Here is a tiny trained network, its code and every weight. The questions are about switching its units off for an input and a target symbol, where a switched-off unit gives its printed mean instead of its output.

import numpy as np


def w(rows, s, z=0):
    codes = np.array(rows[::2]) - 128.0
    scale = np.full(codes.shape[1], s)
    scale[-1] = z or s
    return codes * scale


def norm(h):
    return h / np.sqrt((h * h).mean(-1, keepdims=True) + 1e-5)


def f(y):
    return y / 2 * (1 + np.tanh(0.7978845608 * (y + 0.044715 * y**3)))


def softmax(a):
    e = np.exp(a - a.max(-1, keepdims=True))
    return e / e.sum(-1, keepdims=True)


def log_softmax(a):
    a = a - a.max(-1, keepdims=True)
    return a - np.log(np.exp(a).sum(-1, keepdims=True))


def net(x, mask):
    ids = ['αβεθλπσψω'.index(c) for c in x.split()]
    T = len(ids)
    res = E[ids] + P[:T]
    u = 0
    for l in range(2):
        r = norm(res)
        for j in range(2):
            rows = slice(2 * j, 2 * j + 2)
            q, k, v = (r @ M[l][rows].T for M in (Q, K, V))
            z = softmax(np.where(np.tri(T) > 0, q @ k.T / 2**0.5, -1e9)) @ v
            o = O[l][rows]
            res = res + np.where(mask[u + j], z, o[:, -1]) @ o[:, :-1]
        u += 2
        y = f(norm(res) @ A[l][:, :-1].T + A[l][:, -1])
        res = res + np.where(mask[u : u + 16], y, B[l][:, -1]) @ B[l][:, :-1]
        u += 16
    return log_softmax(norm(res)[-1] @ U[:, :-1].T + U[:, -1])


Q, K, V, O, A, B = {}, {}, {}, {}, {}, {}
E = w([
[136,148,125],'α',
[253,3,131],'β',
[121,141,145],'ε',
[140,123,92],'θ',
[148,133,126],'λ',
[92,132,124],'π',
[115,117,115],'σ',
[137,116,124],'ψ',
[108,141,140],'ω',
],0.016)
P = w([
[133,121,123],'0',
[162,30,219],'1',
[123,139,125],'2',
[3,254,18],'3',
[120,140,135],'4',
[148,50,156],'5',
[124,133,129],'6',
],0.0098)
Q[0] = w([
[254,12,206],'0.h0',
[26,57,148],'0.h0',
[201,54,130],'0.h1',
[30,213,47],'0.h1',
],0.0071)
K[0] = w([
[139,164,61],'0.h0',
[11,124,99],'0.h0',
[116,203,123],'0.h1',
[168,40,86],'0.h1',
],0.012)
V[0] = w([
[53,83,57],'0.h0',
[254,25,160],'0.h0',
[115,235,214],'0.h1',
[123,152,84],'0.h1',
],0.0048)
O[0] = w([
[75,159,199,82],'0.h0',
[109,251,197,253],'0.h0',
[171,4,93,53],'0.h1',
[159,128,55,45],'0.h1',
],0.0035,0.00065)
A[0] = w([
[93,167,240,108],'0.n0',
[195,168,123,89],'0.n1',
[255,217,143,21],'0.n2',
[163,58,94,146],'0.n3',
[169,95,161,123],'0.n4',
[189,199,99,119],'0.n5',
[67,39,198,2],'0.n6',
[146,63,100,125],'0.n7',
[112,119,143,42],'0.n8',
[97,24,206,41],'0.n9',
[3,119,94,74],'0.n10',
[194,134,95,165],'0.n11',
[11,197,12,170],'0.n12',
[145,131,129,118],'0.n13',
[149,227,13,183],'0.n14',
[62,244,192,118],'0.n15',
],0.0085,0.0051)
B[0] = w([
[29,139,23,163],'0.n0',
[197,141,196,131],'0.n1',
[217,151,136,149],'0.n2',
[96,156,30,176],'0.n3',
[81,184,125,148],'0.n4',
[195,133,146,157],'0.n5',
[225,168,104,140],'0.n6',
[145,152,59,157],'0.n7',
[116,108,162,106],'0.n8',
[164,210,95,167],'0.n9',
[253,106,188,162],'0.n10',
[130,189,147,159],'0.n11',
[11,61,205,253],'0.n12',
[126,131,144,125],'0.n13',
[179,220,219,226],'0.n14',
[122,91,3,230],'0.n15',
],0.0053,0.006)
Q[1] = w([
[235,76,17],'1.h0',
[48,2,123],'1.h0',
[107,177,99],'1.h1',
[116,23,102],'1.h1',
],0.0067)
K[1] = w([
[47,156,160],'1.h0',
[70,1,63],'1.h0',
[153,95,130],'1.h1',
[112,187,192],'1.h1',
],0.0095)
V[1] = w([
[17,72,24],'1.h0',
[193,2,55],'1.h0',
[67,101,135],'1.h1',
[219,184,82],'1.h1',
],0.0056)
O[1] = w([
[149,124,211,145],'1.h0',
[137,2,155,74],'1.h0',
[172,183,116,83],'1.h1',
[42,139,105,255],'1.h1',
],0.0073,0.00067)
A[1] = w([
[247,132,118,128],'1.n0',
[120,178,97,109],'1.n1',
[80,118,85,99],'1.n2',
[147,162,142,128],'1.n3',
[143,135,147,123],'1.n4',
[109,51,134,104],'1.n5',
[63,134,136,101],'1.n6',
[85,151,77,108],'1.n7',
[62,136,64,95],'1.n8',
[104,98,129,100],'1.n9',
[58,200,127,131],'1.n10',
[89,85,186,2],'1.n11',
[124,142,161,147],'1.n12',
[141,170,161,108],'1.n13',
[88,90,128,125],'1.n14',
[176,121,93,134],'1.n15',
],0.015,0.0079)
B[1] = w([
[255,17,127,219],'1.n0',
[143,149,95,179],'1.n1',
[131,104,75,176],'1.n2',
[79,147,127,147],'1.n3',
[113,142,95,123],'1.n4',
[61,180,168,193],'1.n5',
[208,93,153,176],'1.n6',
[157,137,71,193],'1.n7',
[169,103,69,217],'1.n8',
[98,120,152,138],'1.n9',
[108,100,160,254],'1.n10',
[151,56,163,137],'1.n11',
[87,149,145,146],'1.n12',
[72,148,138,144],'1.n13',
[86,102,152,178],'1.n14',
[163,77,130,172],'1.n15',
],0.0081,0.0059)
U = w([
[107,254,77,130],'α',
[169,58,180,82],'β',
[71,70,44,29],'ε',
[114,243,210,246],'θ',
[242,224,219,191],'λ',
[109,56,212,154],'π',
[106,75,218,136],'σ',
[96,157,38,178],'ψ',
[22,15,84,2],'ω',
],0.0085,0.003)

Each question gives the input, a string of symbols that net reads in full, and the target symbol t.
The units are the heads (2 rows each of Q, K, V and O) and the neurons (one row each of A and B). Each row of codes is followed by its name. A weight is (code - 128) times the scale printed after its matrix; where a second scale follows, it is the last column's (O, A, B and U).
mask holds one flag per unit, layer by layer, with each layer's heads first. A switched-off unit (its flag False) gives its mean, the last column of its rows in O or B, instead of its output. The means were averaged over made-up inputs and are rounded, as every weight is.
A unit's drop is (log p(t) with every unit on - log p(t) with that unit switched off) / (log p(t) with every unit on - log p(t) with every unit switched off).
The circuit of an input: a set's keep is (log p(t) with only the set's units on - log p(t) with every unit switched off) / (log p(t) with every unit on - log p(t) with every unit switched off). Starting from the 12 units with the biggest drops (on a tie, the unit counted first), units are removed one at a time, each time the one whose removal leaves the highest keep (on an exact tie, the one counted first), for as long as the keep stays at least 0.8.
circuit, biggest first: the units of the circuit, biggest drop first
unit that matters most: the unit with the biggest drop
k most important neurons: the k neurons with the biggest drops, biggest first
k most important neurons of layer l: the k neurons of layer l with the biggest drops, biggest first
heads that matter: for each layer, one digit per head in row order, 1 if its drop is at least 0.15 and else 0, layers parted by /
drop of u: that unit's drop, to one decimal
input β λ σ ω, target ω: 3 most important neurons => (0.n12, 0.n15, 1.n10)
input ψ θ ω ε, target θ: 2 most important neurons of layer 0 => (0.n14, 0.n0)
input β β β σ, target ω: heads that matter => 10 / 10
input β σ λ ψ, target ω: unit that matters most => 0.n12
input β ε ε ω, target ω: circuit, biggest first => (0.n12, 1.h0)
input θ λ α ω α ω, target ψ: heads that matter => 00 / 10
input β ε α, target α: 2 most important neurons => (0.n14, 0.n15)
input σ ψ λ ψ θ α, target ψ: 2 most important neurons => (0.n12, 0.n9)
input ψ ε α ω, target θ: heads that matter => 11 / 10
input λ θ β ω ψ, target ψ: 2 most important neurons => (0.n12, 1.n0)
input ω ω ε, target ω: heads that matter => 00 / 10
input ψ ψ ψ, target α: heads that matter => 11 / 10
input ψ ψ λ λ β λ, target ψ: 2 most important neurons => (0.n12, 0.n3)
input ψ σ ε π, target θ: unit that matters most => 0.h0
input λ β λ β λ ω, target ψ: drop of 0.n12 => 0.2
input ω λ ω ω α θ θ, target θ: drop of 0.n14 => 0.4
input ψ ω π ω, target θ: drop of 1.h0 => 0.3
input θ β λ ε λ λ, target ψ: drop of 1.h0 => 0.2
